Below are the code and all the weights of a small trained network. Each question names an input and a target symbol and asks about switching units off, where a switched-off unit gives its printed mean instead of its output.

import numpy as np


def w(rows, s, z=0):
    codes = np.array(rows[::2]) - 128.0
    scale = np.full(codes.shape[1], s)
    scale[-1] = z or s
    return codes * scale


def f(y):
    return np.maximum(y, 0)


def softmax(a):
    e = np.exp(a - a.max(-1, keepdims=True))
    return e / e.sum(-1, keepdims=True)


def log_softmax(a):
    a = a - a.max(-1, keepdims=True)
    return a - np.log(np.exp(a).sum(-1, keepdims=True))


def net(x, mask):
    ids = ['ΔΛΠΣΩαβεζηθμτ'.index(c) for c in x.split()]
    T = len(ids)
    res = E[ids] + P[:T]
    q, k, v = (res @ M[0].T for M in (Q, K, V))
    z = softmax(np.where(np.tri(T) > 0, q @ k.T / 3**0.5, -1e9)) @ v
    res = res + np.where(mask[0], z, O[0][:, -1]) @ O[0][:, :-1]
    y = f(res @ A[0][:, :-1].T + A[0][:, -1])
    res = res + np.where(mask[1:9], y, B[0][:, -1]) @ B[0][:, :-1]
    return log_softmax(res[-1] @ U[:, :-1].T + U[:, -1])


Q, K, V, O, A, B = {}, {}, {}, {}, {}, {}
E = w([
[161,141,125,157,168,108,143,55,137,79,159,126],'Δ',
[114,129,132,156,158,118,175,139,118,180,107,156],'Λ',
[125,151,157,219,107,168,152,164,122,130,96,152],'Π',
[107,101,128,138,148,114,139,111,114,174,109,161],'Σ',
[196,97,118,182,185,144,110,165,149,103,162,110],'Ω',
[201,144,121,121,155,102,90,119,139,67,148,192],'α',
[124,153,102,111,150,109,154,131,159,153,48,221],'β',
[133,108,74,106,132,116,137,73,95,168,107,195],'ε',
[130,154,99,143,137,158,195,138,149,219,168,122],'ζ',
[161,244,54,133,139,131,170,161,142,112,198,152],'η',
[140,133,134,78,96,202,157,177,250,95,81,93],'θ',
[53,202,116,102,229,132,113,117,103,127,108,139],'μ',
[162,93,201,81,163,224,134,115,38,135,83,78],'τ',
],0.021)
P = w([
[64,86,152,110,159,119,232,152,101,12,198,130],'0',
[112,84,194,166,117,94,187,131,136,86,171,130],'1',
[111,81,188,96,149,126,195,163,121,95,190,171],'2',
[133,129,153,174,127,75,177,114,152,111,139,107],'3',
[139,108,131,115,164,133,174,145,132,116,165,150],'4',
[137,144,122,177,129,94,144,104,156,122,122,104],'5',
[144,137,130,123,159,154,134,126,140,124,148,146],'6',
[146,140,101,168,145,130,114,113,152,143,115,103],'7',
[160,162,122,132,141,159,101,108,150,142,136,131],'8',
[157,165,82,123,158,168,108,116,153,162,116,127],'9',
[171,194,126,148,133,157,76,99,167,171,109,114],'10',
[175,179,100,101,153,200,67,116,146,178,129,145],'11',
[157,185,62,142,138,194,59,89,171,185,94,118],'12',
[183,203,91,98,145,213,42,100,159,196,111,132],'13',
],0.012)
Q[0] = w([
[155,169,142,116,196,153,125,117,120,77,179,154],'h0',
[188,140,74,224,245,114,81,67,186,101,138,100],'h0',
[91,156,91,140,137,128,154,91,92,137,78,82],'h0',
],0.011)
K[0] = w([
[140,134,79,76,181,230,97,176,110,170,112,112],'h0',
[185,219,108,114,105,173,1,83,156,216,91,126],'h0',
[162,96,158,204,150,84,88,144,117,130,112,77],'h0',
],0.0098)
V[0] = w([
[85,201,106,163,142,177,155,180,60,205,122,133],'h0',
[134,110,132,100,155,165,153,1,40,210,167,46],'h0',
[123,135,110,107,132,77,111,39,77,139,82,211],'h0',
],0.008)
O[0] = w([
[135,88,154,138,187,12,195,154,95,126,96,80,123],'h0',
[97,136,193,196,119,150,108,152,165,34,126,182,147],'h0',
[130,168,230,99,103,137,241,167,63,119,239,153,10],'h0',
],0.012,0.0013)
A[0] = w([
[158,137,101,123,77,154,186,91,140,206,175,59,156],'n0',
[65,172,80,50,146,157,57,61,155,104,84,77,150],'n1',
[172,105,153,89,46,199,197,127,2,242,134,74,113],'n2',
[170,123,83,233,97,148,87,150,130,132,151,108,55],'n3',
[223,129,95,110,102,168,149,114,77,140,204,139,84],'n4',
[141,157,87,100,71,35,42,114,82,156,87,196,81],'n5',
[203,133,154,142,128,13,93,160,157,29,194,113,2],'n6',
[195,95,84,43,139,48,74,56,42,170,79,38,70],'n7',
],0.0069,0.0053)
B[0] = w([
[116,157,154,65,155,135,76,100,116,140,70,130,222],'n0',
[116,62,197,91,171,62,125,147,99,130,179,178,250],'n1',
[78,124,129,146,157,97,143,252,254,41,102,179,206],'n2',
[124,154,188,90,148,109,103,150,97,158,187,158,205],'n3',
[115,107,135,119,90,137,63,60,85,153,117,62,225],'n4',
[55,138,127,164,185,131,149,100,133,133,103,79,163],'n5',
[56,106,111,126,57,132,78,201,106,200,78,104,224],'n6',
[121,150,92,159,113,189,210,171,173,136,195,42,253],'n7',
],0.0094,0.0063)
U = w([
[117,168,117,191,116,194,165,105,136,214,152,218,183],'Δ',
[115,120,150,94,165,31,140,151,2,162,116,133,188],'Λ',
[154,164,41,143,111,129,157,144,112,95,117,92,201],'Π',
[98,152,173,113,90,141,151,158,70,169,194,132,83],'Σ',
[98,82,68,174,149,101,74,82,87,197,30,147,159],'Ω',
[7,200,79,148,141,115,59,187,149,125,148,168,44],'α',
[149,123,176,50,135,146,144,169,173,40,108,80,83],'β',
[130,201,95,161,141,146,148,133,148,43,244,173,73],'ε',
[160,128,127,165,143,81,137,80,142,97,129,125,137],'ζ',
[52,149,114,148,164,146,114,120,113,165,161,110,3],'η',
[155,117,140,72,162,178,52,81,49,135,53,86,182],'θ',
[148,142,139,142,130,90,143,119,132,123,153,151,123],'μ',
[255,112,105,189,200,33,99,104,165,99,201,214,153],'τ',
],0.0063,0.0049)

Each question gives the input, a string of symbols that net reads in full, and the target symbol t.
The units are the heads (3 rows each of Q, K, V and O) and the neurons (one row each of A and B). Each row of codes is followed by its name. A weight is (code - 128) times the scale printed after its matrix; where a second scale follows, it is the last column's (O, A, B and U).
mask holds one flag per unit, heads first, then neurons. A switched-off unit (its flag False) gives its mean, the last column of its rows in O or B, instead of its output. The means were averaged over made-up inputs and are rounded, as every weight is.
A unit's drop is (log p(t) with every unit on - log p(t) with that unit switched off) / (log p(t) with every unit on - log p(t) with every unit switched off).
The circuit of an input: a set's keep is (log p(t) with only the set's units on - log p(t) with every unit switched off) / (log p(t) with every unit on - log p(t) with every unit switched off). Starting from all 9 units, units are removed one at a time, each time the one whose removal leaves the highest keep (on an exact tie, the one counted first), for as long as the keep stays at least 0.8.
units of the circuit, in order: the units of the circuit, biggest drop first
k most important neurons: the k neurons with the biggest drops, biggest first
drop of u: that unit's drop, to one decimal
input Π τ Ω Ω Λ, target Ω: units of the circuit, in order	[h0]
input α Δ Σ Λ α Π τ ζ ε Ω α θ Ω, target η: 2 most important neurons	[n7 n5]
input τ Δ Ω η β Δ Δ, target β: 3 most important neurons	[n2 n0 n7]
input Π Δ Ω Ω Λ θ α Δ Ω α Ω, target θ: units of the circuit, in order	[h0 n4]
input θ Ω θ Δ θ Δ τ, target β: 3 most important neurons	[n7 n1 n2]
input Λ Δ α Π α Ω θ Δ η Δ, target Π: units of the circuit, in order	[h0 n7]
input Π Ω Δ μ Ω Ω η Ω, target Π: units of the circuit, in order	[h0 n7]
input ζ Λ Ω, target Ω: units of the circuit, in order	[h0 n6]
input θ Δ α, target η: units of the circuit, in order	[n7 h0 n5 n1]
input τ Λ η Ω α, target Π: units of the circuit, in order	[h0 n7]
input τ Δ α η Δ Ω θ α Λ τ Ω α, target α: units of the circuit, in order	[n6 h0]
input μ β μ Δ Δ Δ τ β, target Δ: units of the circuit, in order	[h0 n1]
input τ Λ α Δ ζ α, target Ω: units of the circuit, in order	[n6 h0]
input β α Δ β Δ Δ, target β: units of the circuit, in order	[n2 h0 n0]
input α Δ Δ Δ Λ α Δ Δ Λ τ Ω β Ω, target β: 2 most important neurons	[n2 n0]
input Π τ Δ μ Δ Ω Σ Δ α Ω Ω Σ Ω, target τ: most important neuron	[n6]
input Π Π α, target θ: units of the circuit, in order	[n4 h0]
input Ω Ω Δ Λ τ β μ Ω α Ω, target θ: 4 most important neurons	[n4 n0 n7 n1]
input Σ Σ Δ Ω Δ τ Δ Δ Δ Ω, target τ: 2 most important neurons	[n1 n6]
input Ω Π Λ Ω Ω ζ, target Ω: 2 most important neurons	[n0 n2]
input ζ Δ ζ Π τ Π Δ μ α μ β α, target Λ: 2 most important neurons	[n6 n7]
input Ω Π Δ η Δ, target Π: units of the circuit, in order	[n7 h0]
input ζ β Λ Δ Δ Ω Π Δ μ β α, target Λ: most important neuron	[n6]
input τ Π α Λ Λ Δ ζ α η, target Π: 3 most important neurons	[n7 n1 n3]
input Δ Δ Δ θ Ω Δ Π Λ θ Δ Δ, target η: 2 most important neurons	[n7 n5]
input β Δ ε, target β: drop of n0	0.1
input μ μ Λ μ, target Λ: drop of h0	0.3
input τ Δ Δ Λ μ η, target Λ: drop of h0	0.7
input ζ Ω α, target Ω: drop of n6	0.4
